Each row is followed by its class.
[-121  353   19  511  184 -196  155 -174    0  -62   52 -144  294  473
   16  127  391  119 -362  -25   21  -55  724  458  152  -25  326  404
   92 -479   -2  279] -> J_192
[-200  217 -233  300  136 -276   48   23  202  181   68   45  522  213
  114  274   73 -102 -440  -66  137   81  769  701   57  310  318  185
  142 -408  154  124] -> J_522
[ 288  337  225   86  273   66   66  215  -67  -77 -130  -77   13 -128
  210 -395  286  561 -458  264  151   42  624  -95  -51 -247  230  289
  -19  -24   13 -304] -> J_401
[-206  261  -87  282  192 -378  -55  -18  142  266  111  -22  494  227
   56  248   67 -117 -388   27   89  187  683  659   -3  367  195  183
  125 -425   46  153] -> J_192
[ 314  296  461   90  228   11 -128  219  -45   77   97 -147 -137 -220
  141 -209  -96  373 -367  491  -14  204  415 -249  -39 -204   27  319
  -91  105 -112 -312] -> J_187
[-215  308 -139  220  209 -348  -18   -5  235  242  101   81  471  220
   80  337   -6 -148 -391   -4  135  120  690  776   53  390  225  250
  155 -418   84  114] -> J_717
[ 204  327  366 -196  142   70   31  143 -166 -124   38 -144 -183 -136
   -5 -352  129  427 -534  154  -45  146  443  -57 -164 -214   93  270
  -98  -87  -89 -291] -> J_192
[ 327  308  551   73  208  -59  -27  164  -71   53  148 -118 -217 -132
  138 -278   13  405 -450  427  -78  166  358 -254 -147 -227   82  403
 -122  141 -126 -386] -> J_450
[-134  429   48  395  283 -247   75 -155   -4    2  136  -98  357  381
   64  165  249    2 -303  -80   12   27  689  576   38  110  290  336
  108 -614   -1  301] -> J_404
[ 332  239  285  -38  197  104   16  249 -119  -24  -70  -48 -135 -201
  125 -293  176  543 -379  255   25   12  436 -142   15 -301   93  286
  -46   37  -43 -327] -> J_717
[-263  375 -147  183  191 -292   27   -2  181  223  177   70  453  232
   54  268  113 -146 -376 -147  119  145  721  835   25  436  315  209
  139 -523   -9  178] -> J_404
[-314  253 -148  268  161 -351   58  -12  246  204  144   39  545  179
  131  254  -19  -73 -347  -81  153  142  661  678  -33  398  228  152
  159 -449   92  102] -> J_717
[-218  405 -151  422  427 -240   -9  -68   56  231   49 -234  460  444
   82  102  212  -67 -171  138  347   85  802  522   79  189  235  206
   69 -445  111  231] -> J_522
[ 325  271  429   -6  295   33  -95  238 -113   69    3 -150 -145 -177
   98 -237   95  344 -446  392  -55  115  395 -241   27 -197 -104  315
  -67  101 -104 -379] -> J_688
[ 189  324  527 -108  187   81    6  140 -167 -174  123 -227 -134  -77
   45 -439  160  458 -657  180  -56  112  359 -109 -135 -111   36  190
  -89  -38  -25 -391] -> J_522
[ 178  362  525 -148  264  132    5  156 -178  -95  124 -210 -235  -92
   33 -376  301  441 -679   93 -111   83  361  -55 -104   -3   38  194
 -108  -35 -139 -431] -> J_688
[ 256  309  517  -99  349  115   -5  181 -164 -166   36 -279 -183  -89
   15 -408  182  374 -564  209  -41   53  412 -113  -27 -126  -59  219
 -109  -55  -85 -443] -> J_688
[ 244  289  475    3  243   90   39  118 -219 -110   27 -266 -183    2
  107 -404  239  449 -632  161   14   65  536 -136  -72 -231   53  266
 -151  -71  -43 -330] -> J_522
[ 318  256  512   18  220    8  -46  241  -90   95  126 -152 -212 -151
  171 -280   50  396 -509  442  -73  149  373 -218  -26 -195   31  368
 -176  143 -156 -320] -> J_522
[-139  414   -4  406  270 -274   54  -74   71   79  132  -89  369  393
  123  139  227   59 -379   19   82   68  774  560   76  111  337  378
  129 -601  121  274] -> J_522
[-195  450   78  543  539 -253    8  -63   55  144   24 -340  435  465
  -51  122  313  -45 -190  163  235   84  803  561  245  157  129  261
  121 -484  -21  184] -> J_187
[ 254  268  479    6  250    3 -123  202 -113  127   51 -178 -135 -166
  200 -263  -28  347 -446  375   49  161  438 -244  -53 -149  -68  259
 -115   97 -123 -355] -> J_404
[-217  386   31  512  509 -318   17  -56   39  198   18 -325  369  482
   84  108  275  -66 -211  189  206   99  855  533  194  175  187  346
   59 -613  -16  248] -> J_513
[-143  242   -1  533  555 -174   93    4   43  209  -51 -232  421  397
   92  112  295  -80 -191   70  216   49  849  571  225  159  285  233
   39 -544  -13  222] -> J_435
[ 337  267  340   -1  256   91  -66  262  -98   24   27  -79 -111 -246
  183 -271   77  399 -353  375   56   62  438 -145   24 -212   81  333
 -133   46 -165 -267] -> J_401
[-254  260  -18  509  576 -207  -24 -110   30  241  -34 -312  422  449
  174  140  260 -130 -196  105  349   62  899  509  244  254  160  189
   11 -539  -20  182] -> J_513
[-100  347 -110  471  213 -206   77  -62   84   12   10  -74  369  403
  160  167  184   87 -314  -40   89  -12  763  561   89  139  360  319
   83 -591  100  304] -> J_404
[ 295  336  501  -79  349   33  -63  141 -183  -66   38 -165 -152  -82
   39 -371  237  391 -536  253  -27  168  476  -43  -61 -118   65  245
  -91 -126 -138 -291] -> J_192
[-170  442   -5  472  309 -250  117  -74  108   45  123 -100  327  417
   34  167  213   42 -229   35   93   31  722  546   49   98  361  407
  112 -563   75  260] -> J_450
[ 462  342  256  -36  156   -2  -68  257  -94   25  -14  -14  -82 -231
  255 -345   14  573 -337  365   18  122  395 -169  -97 -357  145  372
  -73  -15  -80 -194] -> J_404
[-215  273 -161  234  139 -296  -64    3  193  222   47   34  450  241
  147  282   -6 -132 -479  -24  150   78  746  739   60  350  261  283
  144 -466  162  122] -> J_513
[-185  466   75  495  345 -343  141 -136   59  -12  117 -149  373  456
  -34  124  311   41 -233   85   24   57  708  541   59   61  253  386
  189 -602   37  288] -> J_717
[-217  237  -69  282  214 -261    7  -31  104  175  122  -15  388  268
  144  244   46 -226 -319  -80  173   73  764  615   78  310  217  197
  110 -460   31  118] -> J_404
[ 319  250  438   85  343   19 -101  200 -130   81  -12 -178 -153 -110
  132 -206  157  299 -412  384   10   91  502 -221   57 -139  -15  344
 -117   71 -163 -343] -> J_401
[-165  286  -95  376  121 -339   79   -3  220  167  100   23  533  250
   45  163   -5  -84 -369   14  122  134  616  616  -98  238  274  204
  149 -341  142   84] -> J_450
[ 250  266  521  -50  300  103   19  194 -206 -108   -8 -132 -141  -88
  105 -352  185  359 -658  145  -52   63  466  -63  -63 -115   34  265
 -101  -89  -19 -319] -> J_435
[-125  423   -9  378  314 -262  100  -63   66  -30   86  -87  393  372
  -31  100  354  -11 -325  -29   31   49  759  601   69  137  309  350
  183 -609   33  240] -> J_401
[ 228  265  285  -43  122   80    7  190 -115   -7  -20  -96  -69 -237
  228 -389   82  518 -529  248  104   82  520 -142 -151 -265  162  251
  -81   21    3 -359] -> J_513
[-168  410   17  460  275 -220  123 -115  142  -23   71 -110  312  473
   86  164  261  107 -341    6  105  -71  701  603  176  118  345  412
  124 -531   54  236] -> J_717
[-194  276 -121  292  275 -309  -78  -66  167  287  148    1  550  186
   71  342   87 -212 -372  -93  118  105  649  774   82  462  179  153
  119 -432  -33   63] -> J_688
[ 294  224  477   14  293  -41  -85  263  -60  156   33 -131  -76 -162
  189 -301   -1  375 -521  376   17  176  467 -165  -43 -147   15  333
  -74   72  -20 -367] -> J_435
[ 359  342  456  -89  168  167  -82  185 -138 -155   40 -108 -182 -128
   70 -307  114  492 -587  160  -76   33  322   -8  -25 -153  112  273
  -99  -33  -51 -311] -> J_187
[-360  380   -5  524  547 -245   71 -124   28   99   -5 -317  488  439
    5  175  268 -112 -159  142  344   22  870  431  238  152    8  179
  145 -478   40  196] -> J_717
[ 207  354  419  -96  298   -3   28  161 -107  -22  100 -156 -152  -54
   41 -373  178  422 -495  153    8  217  463 -112 -156  -80   64  256
  -87  -91  -73 -368] -> J_450
[-181  195  -93  314  160 -325  -18   55  203  277  166  100  502  128
  157  312  -40 -146 -330   -9   53  102  600  713   59  348  277  277
  121 -435   13  199] -> J_435
[ 236  307  474  -76  278  115  -42  187 -142 -109  -13 -185 -138  -62
   83 -397  202  445 -640  201   39   67  451  -46  -31  -54   68  183
 -116  -54  -47 -359] -> J_192
[ 325  263  327   44  256    7 -131  276  -66  164   34 -147 -127 -138
  127 -204   31  369 -418  444   29  127  448 -135    3 -126   17  325
 -158  103  -79 -288] -> J_522
[-184  254 -164  372  182 -232   -4  -17  127  247   17   87  528  250
  156  277  181 -145 -464 -114  130   27  714  749   42  427  375  150
  122 -435  132  114] -> J_513
[-237  403  -20  532  518 -200   -1  -69   94  104  -20 -341  429  491
   64  129  305   49 -162  111  296   38  772  495  316  177  120  251
  103 -519  -30  249] -> J_187
[-226  390 -143  227  173 -269    1   -9  212  334  174  135  451  226
   67  329   27 -159 -425  -60  155  162  692  777  -38  385  369  243
  123 -372  101  141] -> J_450
[ 186  312  518 -134  244  -44   42  198  -93 -109  177 -216 -137 -145
   82 -464   31  359 -592  276  -14  213  494  -77 -230 -125   68  239
 -106  -69  -20 -415] -> J_522
[ 303  268  449   53  326  -74 -159  190  -63  206   18 -156 -113 -112
  230 -272  117  391 -511  460   46  162  461 -129  -12  -83   18  345
 -122  118 -128 -368] -> J_513
[-270  345   22  544  564 -262   51  -48    5  167   -3 -325  469  435
   21  120  324  -73 -153  132  274   33  840  438  254  149   84  269
  126 -506   12  204] -> J_435
[-237  412   92  450  315 -249  110 -141  101    0  178 -166  276  500
   46  147  209   19 -298   26   58  100  660  512   91  196  280  374
   73 -585  -20  269] -> J_450
[ 375  309  218   50  197   57  -62  221 -129   15  -96  -89  -81 -184
  151 -313  158  589 -341  374   80   36  497 -167  -54 -354  173  332
  -77   25  -19 -229] -> J_192
[ 187  320  544  -55  293   81   80  122 -154 -190   56 -217 -163  -31
   46 -421  204  424 -585  165   22   50  467  -53  -54 -170   24  230
  -84  -83  -67 -382] -> J_717
[-272  408   38  471  574 -301   41  -42   75  144   15 -297  442  457
    0   71  324  -23 -115  191  281   70  757  460  207  174   39  227
  159 -494   10  199] -> J_717
[ 290  323  340   -1  166   50  -28  187  -90   -1   27  -96 -110 -185
  113 -273  100  490 -382  290   27   98  424  -97  -48 -320   75  349
  -56   68 -113 -269] -> J_187
[ 263  211  380   -4  275  -50  -90  258  -39  192   42 -119 -144 -115
  174 -219   27  378 -407  351  -16  198  431 -166    5 -101   -6  398
 -110   22 -126 -273] -> J_435
[ 390  329  286   88  216   85   10  195 -115   31  -17    9 -124 -134
  175 -290  261  555 -441  255   79   32  520 -163  -17 -287  226  347
  -61   89  -35 -334] -> J_450
[ 197  251  558   15  319  -33  -87  149 -151  103   75 -237 -238  -87
  162 -305  146  369 -478  399  -64  209  451 -208  -65 -107  -10  324
 -133   -2 -184 -338] -> J_513
[ 166  385  564  -75  214  -63  112  160 -141 -178   91 -205 -170  -39
   -6 -494  194  480 -620  188 -109  186  474 -115 -294 -149   61  240
    1 -138   56 -413] -> J_717
[-275  393    4  495  576 -172   47 -113   66  194   63 -281  454  457
   36  151  278  -94 -149   70  349   33  740  528  206  236  169  181
   22 -429  -52  184] -> J_450
[ 254  251  262  -79  152   -7  -23  213  -89  113   37  -56 -154 -248
  213 -265   38  477 -380  292   42  185  539 -113 -149 -241  202  330
 -121  -36 -113 -260] -> J_192
[-219  389  -19  492  587 -210    9 -140   22  108    3 -274  510  481
    8  134  376 -165 -188   57  279   53  794  619  212  296  176  167
   75 -554  -77  241] -> J_401
[-340  361  -43  395  481 -201   78  -78   62  143   12 -240  432  451
  -17  122  273 -123 -150   84  336   47  779  470  193  198   70  156
  145 -422   49  161] -> J_717
[-231  374   60  586  543 -251   13  -80   26   63    6 -391  422  464
   -2  119  277  -25 -149  158  212   73  815  429  207  171   93  204
  104 -528   30  195] -> J_187
[-300  352   12  412  508 -312   67  -90   99  132   59 -292  425  460
   22  114  181 -144 -154  136  294   87  791  507  164  189   78  220
  124 -491   23  161] -> J_717
[-179  397 -100  441  534 -237   29  -19   97  170   15 -298  461  365
   26  110  214  -76 -158  165  264   63  793  527  165  203  169  212
   72 -470   30  136] -> J_688
[-143  433  -19  496  332 -265  146  -56   58  -34   48 -159  343  430
   31  155  297   28 -276   91  -25    0  745  482  116   51  263  416
  162 -585  120  274] -> J_688
